Below are the code and all the weights of a small trained network. Each question names an input and a target symbol and asks about switching units off, where a switched-off unit gives its printed mean instead of its output.

import numpy as np


def w(rows, s, z=0):
    codes = np.array(rows[::2]) - 128.0
    scale = np.full(codes.shape[1], s)
    scale[-1] = z or s
    return codes * scale


def softmax(a):
    e = np.exp(a - a.max(-1, keepdims=True))
    return e / e.sum(-1, keepdims=True)


def log_softmax(a):
    a = a - a.max(-1, keepdims=True)
    return a - np.log(np.exp(a).sum(-1, keepdims=True))


def net(x, mask):
    ids = ['αγδζθλμστφψω'.index(c) for c in x.split()]
    T = len(ids)
    res = E[ids] + P[:T]
    u = 0
    for l in range(3):
        r = res
        for j in range(2):
            rows = slice(4 * j, 4 * j + 4)
            q, k, v = (r @ M[l][rows].T for M in (Q, K, V))
            z = softmax(np.where(np.tri(T) > 0, q @ k.T / 4**0.5, -1e9)) @ v
            o = O[l][rows]
            res = res + np.where(mask[u + j], z, o[:, -1]) @ o[:, :-1]
        u += 2
    return log_softmax(res[-1] @ U[:, :-1].T + U[:, -1])


Q, K, V, O = {}, {}, {}, {}
E = w([
[134,79,163,220,54,188,122,137],'α',
[142,134,25,195,86,153,138,70],'γ',
[223,65,91,126,167,116,52,111],'δ',
[92,95,101,196,161,94,159,127],'ζ',
[197,186,68,42,81,96,48,165],'θ',
[179,77,147,68,80,59,155,132],'λ',
[158,49,31,123,86,162,118,109],'μ',
[80,85,120,84,82,82,70,216],'σ',
[88,145,46,35,88,49,222,194],'τ',
[227,158,134,153,101,109,171,69],'φ',
[144,174,148,55,168,234,182,140],'ψ',
[161,166,157,209,96,152,10,187],'ω',
],0.013)
P = w([
[133,104,237,59,133,40,193,82],'0',
[106,122,145,145,211,81,135,95],'1',
[101,114,125,153,214,87,155,128],'2',
[131,85,120,145,160,196,156,165],'3',
[122,85,114,165,152,204,136,165],'4',
[84,82,98,148,111,223,72,86],'5',
[71,89,105,180,114,245,83,87],'6',
],0.011)
Q[0] = w([
[149,225,98,169,2,164,133,124],'L0H1',
[190,158,94,144,35,213,172,196],'L0H1',
[109,155,219,187,134,113,129,122],'L0H1',
[152,105,96,166,141,110,134,129],'L0H1',
[154,130,247,90,153,62,158,88],'L0H2',
[27,49,180,97,117,117,84,29],'L0H2',
[75,178,109,101,169,122,59,101],'L0H2',
[132,123,138,139,63,154,104,43],'L0H2',
],0.0081)
K[0] = w([
[150,1,18,187,8,46,69,116],'L0H1',
[201,83,56,193,183,73,110,189],'L0H1',
[136,123,137,41,124,89,155,108],'L0H1',
[80,134,109,138,114,147,124,125],'L0H1',
[142,89,159,151,98,34,97,30],'L0H2',
[248,129,81,196,28,97,130,200],'L0H2',
[210,122,140,94,10,154,237,76],'L0H2',
[143,85,76,185,74,147,135,169],'L0H2',
],0.0074)
V[0] = w([
[81,109,99,76,163,79,105,105],'L0H1',
[116,87,137,84,191,198,110,172],'L0H1',
[108,93,71,116,131,175,147,83],'L0H1',
[135,101,134,115,154,123,157,104],'L0H1',
[169,96,149,163,131,64,136,244],'L0H2',
[193,78,49,129,66,115,115,51],'L0H2',
[141,253,134,132,159,102,128,141],'L0H2',
[117,162,151,101,207,139,133,143],'L0H2',
],0.0075)
O[0] = w([
[108,54,69,91,126,79,94,86,183],'L0H1',
[125,21,202,56,194,208,70,157,255],'L0H1',
[121,110,104,22,64,221,164,213,143],'L0H1',
[149,72,149,117,214,89,115,146,231],'L0H1',
[130,102,231,74,91,172,155,7,136],'L0H2',
[179,86,118,111,113,121,221,207,69],'L0H2',
[103,171,107,187,44,144,116,7,73],'L0H2',
[129,80,2,98,197,144,107,37,244],'L0H2',
],0.0054,0.0026)
Q[1] = w([
[94,209,202,163,69,121,187,85],'L1H1',
[121,123,174,120,154,187,151,149],'L1H1',
[215,158,136,171,195,82,188,145],'L1H1',
[78,101,112,164,159,28,97,199],'L1H1',
[139,203,145,150,120,120,187,242],'L1H2',
[31,159,156,150,1,193,93,146],'L1H2',
[170,83,94,118,131,187,95,175],'L1H2',
[80,123,58,137,194,204,187,140],'L1H2',
],0.0072)
K[1] = w([
[163,24,138,150,6,56,136,193],'L1H1',
[78,169,41,180,135,123,118,210],'L1H1',
[105,173,152,145,130,64,61,33],'L1H1',
[59,128,255,59,145,102,191,105],'L1H1',
[56,215,146,158,96,85,51,116],'L1H2',
[91,146,47,148,69,169,121,151],'L1H2',
[178,152,150,150,234,179,169,175],'L1H2',
[47,131,152,134,234,152,210,125],'L1H2',
],0.0061)
V[1] = w([
[53,110,160,85,2,92,111,149],'L1H1',
[188,99,155,105,87,65,89,110],'L1H1',
[236,184,95,99,124,129,84,122],'L1H1',
[211,57,88,195,176,130,119,99],'L1H1',
[102,187,163,57,130,118,101,140],'L1H2',
[107,231,140,163,200,102,108,116],'L1H2',
[143,200,161,158,93,175,10,195],'L1H2',
[101,99,106,168,111,138,133,166],'L1H2',
],0.0076)
O[1] = w([
[222,115,113,140,115,171,114,153,10],'L1H1',
[191,113,169,135,72,150,127,125,114],'L1H1',
[41,2,133,162,99,135,198,139,128],'L1H1',
[79,144,208,187,104,66,135,133,186],'L1H1',
[129,71,81,149,91,149,154,144,135],'L1H2',
[149,68,113,89,87,143,161,24,109],'L1H2',
[152,78,108,154,210,105,175,145,2],'L1H2',
[149,145,110,60,167,106,92,110,80],'L1H2',
],0.0085,0.0074)
Q[2] = w([
[116,156,88,225,81,88,43,175],'L2H1',
[165,159,120,175,63,40,135,137],'L2H1',
[57,116,149,123,117,177,57,131],'L2H1',
[143,84,119,141,153,65,99,194],'L2H1',
[168,152,126,114,176,103,203,101],'L2H2',
[121,125,241,153,68,164,109,78],'L2H2',
[123,158,254,198,164,141,109,134],'L2H2',
[126,131,84,124,112,176,139,179],'L2H2',
],0.0097)
K[2] = w([
[163,137,232,84,126,225,246,101],'L2H1',
[182,132,207,106,17,123,138,139],'L2H1',
[41,95,72,123,188,214,205,167],'L2H1',
[152,212,180,199,97,103,185,154],'L2H1',
[217,190,222,169,34,79,143,80],'L2H2',
[137,88,140,77,192,239,150,84],'L2H2',
[191,161,218,109,253,208,177,97],'L2H2',
[131,172,55,243,171,99,66,108],'L2H2',
],0.0065)
V[2] = w([
[161,127,201,198,170,191,125,114],'L2H1',
[144,157,165,94,164,106,159,85],'L2H1',
[121,85,77,159,180,96,2,126],'L2H1',
[106,211,84,185,115,112,184,105],'L2H1',
[137,157,131,169,67,121,186,177],'L2H2',
[144,73,122,180,130,59,103,142],'L2H2',
[152,99,141,79,126,201,171,155],'L2H2',
[109,139,127,189,197,118,124,145],'L2H2',
],0.0098)
O[2] = w([
[110,152,161,90,134,181,187,37,145],'L2H1',
[86,236,153,110,138,201,102,149,227],'L2H1',
[137,89,141,122,73,57,51,90,29],'L2H1',
[127,175,2,122,79,112,143,147,8],'L2H1',
[134,81,66,116,141,135,117,180,4],'L2H2',
[72,97,159,86,31,136,113,112,49],'L2H2',
[133,104,118,190,189,106,151,122,127],'L2H2',
[127,154,137,72,123,109,185,96,35],'L2H2',
],0.0087,0.0037)
U = w([
[144,103,131,19,217,167,189,120,204],'α',
[90,139,95,112,111,32,175,201,193],'γ',
[4,102,207,110,82,107,138,178,3],'δ',
[140,191,132,86,83,128,78,120,175],'ζ',
[76,12,97,164,78,155,139,129,147],'θ',
[94,127,170,184,118,182,121,200,19],'λ',
[128,105,172,82,188,1,178,214,193],'μ',
[168,71,139,104,157,133,48,90,158],'σ',
[115,143,100,205,143,151,50,174,13],'τ',
[59,129,103,165,60,173,176,145,63],'φ',
[31,123,86,153,149,54,127,85,157],'ψ',
[153,133,137,148,81,81,209,51,215],'ω',
],0.0075,0.0057)

Each question gives the input, a string of symbols that net reads in full, and the target symbol t.
The units are the heads (4 rows each of Q, K, V and O). Each row of codes is followed by its name. A weight is (code - 128) times the scale printed after its matrix; where a second scale follows, it is the last column's (O and U).
mask holds one flag per head, layer by layer. A switched-off head (its flag False) gives its mean, the last column of its rows in O, instead of its output. The means were averaged over made-up inputs and are rounded, as every weight is.
A unit's drop is (log p(t) with every unit on - log p(t) with that unit switched off) / (log p(t) with every unit on - log p(t) with every unit switched off).
The circuit of an input: a set's keep is (log p(t) with only the set's units on - log p(t) with every unit switched off) / (log p(t) with every unit on - log p(t) with every unit switched off). Starting from all 6 units, units are removed one at a time, each time the one whose removal leaves the highest keep (on an exact tie, the one counted first), for as long as the keep stays at least 0.8.
circuit, biggest first: the units of the circuit, biggest drop first
unit that matters most: the unit with the biggest drop
heads that matter: for each layer, one digit per head in row order, 1 if its drop is at least 0.15 and else 0, layers parted by /
input μ λ δ, target μ: unit that matters most : L0H2
input μ σ σ, target μ: circuit, biggest first : (L0H2; L2H1)
input α ψ θ, target α: circuit, biggest first : (L2H1; L0H2)
input δ δ ω, target δ: heads that matter : 00 / 10 / 01
input ψ ψ ψ ψ ζ τ, target ψ: circuit, biggest first : (L0H2; L1H1)
input ψ σ δ, target σ: circuit, biggest first : (L2H1; L1H1)
input δ τ δ δ φ, target δ: heads that matter : 00 / 10 / 01
input ζ α ζ ζ γ, target ζ: circuit, biggest first : (L1H2; L1H1; L2H2)
input τ θ λ, target τ: heads that matter : 10 / 11 / 11
input α μ δ, target α: circuit, biggest first : (L2H1; L0H2; L1H1)
input δ σ δ, target δ: circuit, biggest first : (L2H2; L1H1; L0H1)
input α α ψ ζ ζ, target ψ: circuit, biggest first : (L1H1; L0H2; L2H1)
input θ δ α α δ δ ζ, target δ: circuit, biggest first : (L2H2; L1H1)
input γ μ θ, target γ: circuit, biggest first : (L2H1; L0H1)
input α ψ ψ ψ ψ ω, target ψ: heads that matter : 01 / 10 / 01
input δ τ λ, target δ: circuit, biggest first : (L0H1; L2H2; L1H1)
input σ λ α, target σ: circuit, biggest first : (L1H1; L2H1)
input α μ σ, target α: circuit, biggest first : (L2H1; L1H1; L0H2)
input θ γ ζ, target θ: heads that matter : 10 / 10 / 01
input ψ ζ θ, target ζ: unit that matters most : L2H2
input ω ζ δ δ, target ζ: unit that matters most : L0H1
input ψ θ θ ω ψ, target θ: heads that matter : 00 / 11 / 10
input δ φ θ, target δ: circuit, biggest first : (L1H1; L2H2)
input λ γ σ, target λ: heads that matter : 11 / 10 / 10
input ψ μ ζ γ ψ τ, target γ: heads that matter : 10 / 10 / 10
input μ μ ω δ λ δ, target δ: circuit, biggest first : (L1H1; L2H2)
input ψ ζ ψ, target ψ: heads that matter : 01 / 10 / 10
input θ δ γ, target θ: unit that matters most : L1H1
input θ θ δ, target θ: heads that matter : 00 / 10 / 01
input θ ζ θ θ ψ μ τ, target γ: heads that matter : 11 / 00 / 10
